Below is a small trained network, with its code and all its weights. Each question gives an input and a target symbol and asks what happens when units are switched off, that is, made to give their printed mean instead of their output.

import numpy as np


def w(rows, s, z=0):
    codes = np.array(rows[::2]) - 128.0
    scale = np.full(codes.shape[1], s)
    scale[-1] = z or s
    return codes * scale


def softmax(a):
    e = np.exp(a - a.max(-1, keepdims=True))
    return e / e.sum(-1, keepdims=True)


def log_softmax(a):
    a = a - a.max(-1, keepdims=True)
    return a - np.log(np.exp(a).sum(-1, keepdims=True))


def net(x, mask):
    ids = ['αγδεζηθλμξπστψω'.index(c) for c in x.split()]
    T = len(ids)
    res = E[ids] + P[:T]
    u = 0
    for l in range(3):
        r = res
        for j in range(2):
            rows = slice(4 * j, 4 * j + 4)
            q, k, v = (r @ M[l][rows].T for M in (Q, K, V))
            z = softmax(np.where(np.tri(T) > 0, q @ k.T / 4**0.5, -1e9)) @ v
            o = O[l][rows]
            res = res + np.where(mask[u + j], z, o[:, -1]) @ o[:, :-1]
        u += 2
    return log_softmax(res[-1] @ U[:, :-1].T + U[:, -1])


Q, K, V, O = {}, {}, {}, {}
E = w([
[97,97,37,127,24,140,72,114,153,99],'α',
[111,93,130,111,103,39,163,182,79,168],'γ',
[133,124,162,96,17,109,195,97,130,157],'δ',
[77,101,156,165,83,65,120,110,178,112],'ε',
[192,101,113,150,137,240,79,69,146,96],'ζ',
[160,174,123,52,132,141,145,110,2,106],'η',
[171,29,131,75,121,100,185,110,170,96],'θ',
[130,175,123,190,117,167,34,144,77,161],'λ',
[105,118,87,140,169,99,98,141,34,39],'μ',
[139,163,20,81,45,144,80,134,88,163],'ξ',
[96,183,66,74,105,56,126,83,131,163],'π',
[181,92,222,145,206,127,154,125,95,140],'σ',
[195,105,112,107,190,153,94,160,67,165],'τ',
[167,84,140,148,57,145,99,116,231,220],'ψ',
[135,58,113,161,172,105,62,153,154,115],'ω',
],0.011)
P = w([
[136,122,166,160,209,101,122,14,79,80],'0',
[9,104,140,121,151,196,156,109,129,187],'1',
[153,107,158,121,144,97,94,79,92,81],'2',
[190,220,105,176,155,109,182,196,181,97],'3',
[160,99,172,97,90,102,68,124,92,82],'4',
[69,105,140,139,203,110,109,26,109,239],'5',
[161,86,171,80,42,104,50,170,95,124],'6',
],0.011)
Q[0] = w([
[163,173,131,135,128,123,125,159,147,97],'0.h1',
[145,146,124,119,127,126,118,130,137,129],'0.h1',
[126,125,143,120,137,136,116,132,126,122],'0.h1',
[85,94,127,125,139,149,116,99,105,159],'0.h1',
[82,138,109,158,44,29,80,39,138,96],'0.h2',
[166,57,141,196,216,101,42,149,87,117],'0.h2',
[135,177,42,182,105,234,3,103,167,124],'0.h2',
[112,221,79,78,125,109,135,149,2,128],'0.h2',
],0.034)
K[0] = w([
[108,130,140,118,131,154,118,118,124,130],'0.h1',
[124,125,134,123,119,137,124,119,134,129],'0.h1',
[130,114,123,136,120,127,118,124,118,128],'0.h1',
[149,137,115,145,125,131,131,125,132,123],'0.h1',
[42,154,97,178,84,56,130,79,160,98],'0.h2',
[112,71,132,171,249,134,75,205,127,113],'0.h2',
[148,163,55,185,110,219,15,97,138,126],'0.h2',
[99,217,73,88,136,117,120,148,4,128],'0.h2',
],0.041)
V[0] = w([
[38,150,155,224,76,121,134,111,226,32],'0.h1',
[130,144,158,194,8,217,219,144,20,94],'0.h1',
[90,239,221,48,119,133,143,49,114,68],'0.h1',
[88,120,164,79,209,152,218,168,138,46],'0.h1',
[87,169,151,104,154,147,156,109,156,118],'0.h2',
[80,134,128,140,224,151,181,134,165,92],'0.h2',
[102,171,109,105,183,161,163,101,101,153],'0.h2',
[129,119,102,86,158,133,122,141,158,124],'0.h2',
],0.011)
O[0] = w([
[191,159,35,83,163,183,148,124,2,234,47],'0.h1',
[142,71,55,206,121,62,88,135,221,190,4],'0.h1',
[225,23,117,148,246,130,104,201,139,131,226],'0.h1',
[86,173,123,7,236,175,84,197,195,148,127],'0.h1',
[119,124,114,135,94,121,90,123,156,160,40],'0.h2',
[118,166,76,169,11,147,117,118,123,177,9],'0.h2',
[95,108,117,187,61,126,114,106,187,151,112],'0.h2',
[118,147,100,165,98,121,140,98,129,142,78],'0.h2',
],0.0079,0.0023)
Q[1] = w([
[156,166,132,149,122,161,109,102,155,145],'1.h1',
[106,44,167,107,88,151,72,82,82,141],'1.h1',
[20,121,123,143,217,159,224,95,134,165],'1.h1',
[188,178,105,129,91,110,169,254,147,57],'1.h1',
[97,127,129,152,220,133,154,27,124,195],'1.h2',
[116,114,123,96,142,101,78,34,148,174],'1.h2',
[201,218,95,181,151,89,162,176,221,137],'1.h2',
[167,142,175,101,144,111,144,168,120,78],'1.h2',
],0.038)
K[1] = w([
[116,129,119,157,98,189,127,114,127,160],'1.h1',
[236,177,135,68,82,57,107,157,129,65],'1.h1',
[145,219,104,196,237,114,216,118,184,115],'1.h1',
[21,3,156,119,110,180,125,100,67,178],'1.h1',
[215,220,144,134,106,131,185,215,194,81],'1.h2',
[205,163,42,162,142,90,150,191,130,113],'1.h2',
[35,33,144,127,84,202,157,209,154,133],'1.h2',
[76,111,133,157,124,199,109,72,62,146],'1.h2',
],0.032)
V[1] = w([
[143,201,246,244,169,147,120,138,138,226],'1.h1',
[150,79,207,82,32,105,130,244,103,157],'1.h1',
[64,147,85,178,137,126,40,215,45,75],'1.h1',
[13,133,130,147,211,18,196,114,94,157],'1.h1',
[126,192,211,185,172,161,98,100,137,174],'1.h2',
[155,114,99,105,113,212,151,50,200,98],'1.h2',
[188,150,194,81,122,82,171,151,150,191],'1.h2',
[129,66,125,96,122,153,141,116,128,117],'1.h2',
],0.011)
O[1] = w([
[75,51,92,54,125,137,216,157,99,63,22],'1.h1',
[124,154,59,150,59,172,32,75,161,131,238],'1.h1',
[183,100,181,66,99,105,214,104,223,195,174],'1.h1',
[187,129,119,183,145,254,146,67,174,87,175],'1.h1',
[126,113,50,46,112,68,159,129,104,97,254],'1.h2',
[86,160,158,124,157,66,71,149,62,158,103],'1.h2',
[96,96,95,182,109,203,100,160,118,48,40],'1.h2',
[96,172,110,138,140,133,90,71,87,156,181],'1.h2',
],0.0061,0.004)
Q[2] = w([
[160,164,130,105,166,128,97,127,130,131],'2.h1',
[162,82,185,117,99,45,80,99,114,62],'2.h1',
[96,118,85,102,143,171,190,135,113,170],'2.h1',
[139,100,192,122,86,126,41,114,177,107],'2.h1',
[100,174,107,114,81,69,105,77,96,102],'2.h2',
[87,120,97,100,184,103,121,110,180,114],'2.h2',
[157,83,95,183,115,111,86,109,210,2],'2.h2',
[153,61,200,175,152,145,102,101,183,116],'2.h2',
],0.043)
K[2] = w([
[153,138,116,120,141,112,71,145,141,158],'2.h1',
[200,87,245,111,169,94,106,95,65,55],'2.h1',
[61,124,115,113,122,139,185,179,159,195],'2.h1',
[200,101,182,119,192,197,102,64,132,41],'2.h1',
[83,51,89,130,128,82,64,109,156,42],'2.h2',
[123,140,90,105,114,194,197,105,156,103],'2.h2',
[91,202,33,75,206,3,120,224,189,136],'2.h2',
[156,160,130,80,194,81,169,119,180,218],'2.h2',
],0.033)
V[2] = w([
[172,154,120,131,168,116,147,62,28,83],'2.h1',
[114,140,147,98,26,122,55,203,187,189],'2.h1',
[132,111,106,136,2,108,94,134,137,201],'2.h1',
[90,84,130,118,236,106,176,166,175,141],'2.h1',
[119,155,129,126,116,138,163,155,145,102],'2.h2',
[153,69,148,113,90,143,105,112,138,103],'2.h2',
[130,156,122,145,151,134,124,139,151,147],'2.h2',
[115,134,107,100,68,116,113,139,123,115],'2.h2',
],0.0063)
O[2] = w([
[159,63,206,141,84,167,171,252,128,92,254],'2.h1',
[49,138,85,104,209,138,230,53,96,178,5],'2.h1',
[64,137,99,129,181,100,213,27,138,162,6],'2.h1',
[172,190,101,38,80,76,6,41,129,125,162],'2.h1',
[137,139,158,153,118,102,120,90,160,145,106],'2.h2',
[149,121,156,118,143,189,127,146,113,173,132],'2.h2',
[114,102,118,104,97,129,120,100,112,137,107],'2.h2',
[141,131,95,119,140,123,61,92,156,149,93],'2.h2',
],0.0039,0.0067)
U = w([
[164,160,132,172,133,119,128,89,102,179,96],'α',
[117,166,94,139,129,182,140,97,191,112,167],'γ',
[148,105,58,175,164,115,88,115,118,139,100],'δ',
[186,129,67,86,133,179,123,135,88,163,65],'ε',
[114,134,123,111,154,74,114,132,108,143,81],'ζ',
[125,109,120,134,167,113,93,175,193,145,41],'η',
[77,197,141,121,173,171,76,158,132,146,110],'θ',
[168,93,88,114,106,88,165,94,136,113,77],'λ',
[154,150,126,77,171,138,126,118,190,177,56],'μ',
[150,141,145,149,57,103,81,129,134,152,143],'ξ',
[195,110,176,130,254,117,131,62,76,36,253],'π',
[106,129,72,55,164,138,109,147,151,88,75],'σ',
[86,168,153,100,58,123,102,151,181,111,66],'τ',
[113,152,103,155,98,122,129,104,64,89,106],'ψ',
[112,209,163,62,97,172,159,106,109,121,91],'ω',
],0.0078,0.007)

Each question gives the input, a string of symbols that net reads in full, and the target symbol t.
The units are the heads (4 rows each of Q, K, V and O). Each row of codes is followed by its name. A weight is (code - 128) times the scale printed after its matrix; where a second scale follows, it is the last column's (O and U).
mask holds one flag per head, layer by layer. A switched-off head (its flag False) gives its mean, the last column of its rows in O, instead of its output. The means were averaged over made-up inputs and are rounded, as every weight is.
A unit's drop is (log p(t) with every unit on - log p(t) with that unit switched off) / (log p(t) with every unit on - log p(t) with every unit switched off).
The circuit of an input: a set's keep is (log p(t) with only the set's units on - log p(t) with every unit switched off) / (log p(t) with every unit on - log p(t) with every unit switched off). Starting from all 6 units, units are removed one at a time, each time the one whose removal leaves the highest keep (on an exact tie, the one counted first), for as long as the keep stays at least 0.8.
units of the circuit, in order: the units of the circuit, biggest drop first
most important unit: the unit with the biggest drop
which heads matter: for each layer, one digit per head in row order, 1 if its drop is at least 0.15 and else 0, layers parted by /
drop when u is switched off: that unit's drop, to one decimal
input μ μ α θ ω θ, target θ: most important unit => 0.h1
input γ ψ η π π γ, target π: units of the circuit, in order => (0.h1, 1.h1)
input γ ω ω, target ξ: which heads matter => 01 / 10 / 10
input ψ δ γ τ π μ ω, target π: which heads matter => 01 / 00 / 00
input π ζ λ δ, target ζ: units of the circuit, in order => (1.h1, 1.h2, 0.h2)
input ψ π η θ ξ, target π: which heads matter => 01 / 00 / 00
input ω γ τ γ, target γ: units of the circuit, in order => (1.h1, 1.h2)
input ζ π γ γ τ ξ, target γ: which heads matter => 00 / 01 / 00
input ω γ σ μ, target γ: which heads matter => 00 / 10 / 00
input ψ θ δ μ ω ξ, target μ: which heads matter => 10 / 10 / 00
input μ ω λ ω ω π, target ω: which heads matter => 10 / 00 / 00
input γ λ μ γ, target λ: which heads matter => 10 / 10 / 00
input δ λ γ τ, target λ: units of the circuit, in order => (1.h1, 0.h1)
input τ γ ψ γ σ γ θ, target π: units of the circuit, in order => (0.h2)
input θ ω α θ ω π, target θ: units of the circuit, in order => (0.h1, 1.h1)
input δ θ θ ω, target θ: units of the circuit, in order => (0.h1, 1.h2)
input ζ η σ ω ω, target ξ: units of the circuit, in order => (1.h1, 2.h1)
input π δ μ μ α μ, target μ: which heads matter => 11 / 10 / 00
input ξ γ σ π π ξ, target π: which heads matter => 10 / 10 / 00
input ψ γ σ ω μ ψ λ, target π: units of the circuit, in order => (0.h2)
input τ θ θ τ ζ ω, target τ: which heads matter => 10 / 00 / 00
input γ ω σ γ, target ω: which heads matter => 10 / 00 / 00
input τ σ γ μ, target σ: units of the circuit, in order => (0.h1, 1.h1, 0.h2)
input ε π ω σ ε π, target σ: units of the circuit, in order => (1.h1, 0.h1)
input ζ ω θ λ ψ σ θ, target ξ: which heads matter => 00 / 10 / 00
input θ η π ψ, target η: which heads matter => 10 / 00 / 00
input η θ ζ γ δ ω ε, target π: most important unit => 0.h2
input γ η ψ σ γ, target ξ: which heads matter => 00 / 10 / 00
input λ ω μ ζ μ γ π, target π: drop when 0.h1 is switched off => 0.0
input ψ ε δ ψ θ π, target ψ: drop when 1.h1 is switched off => 0.2
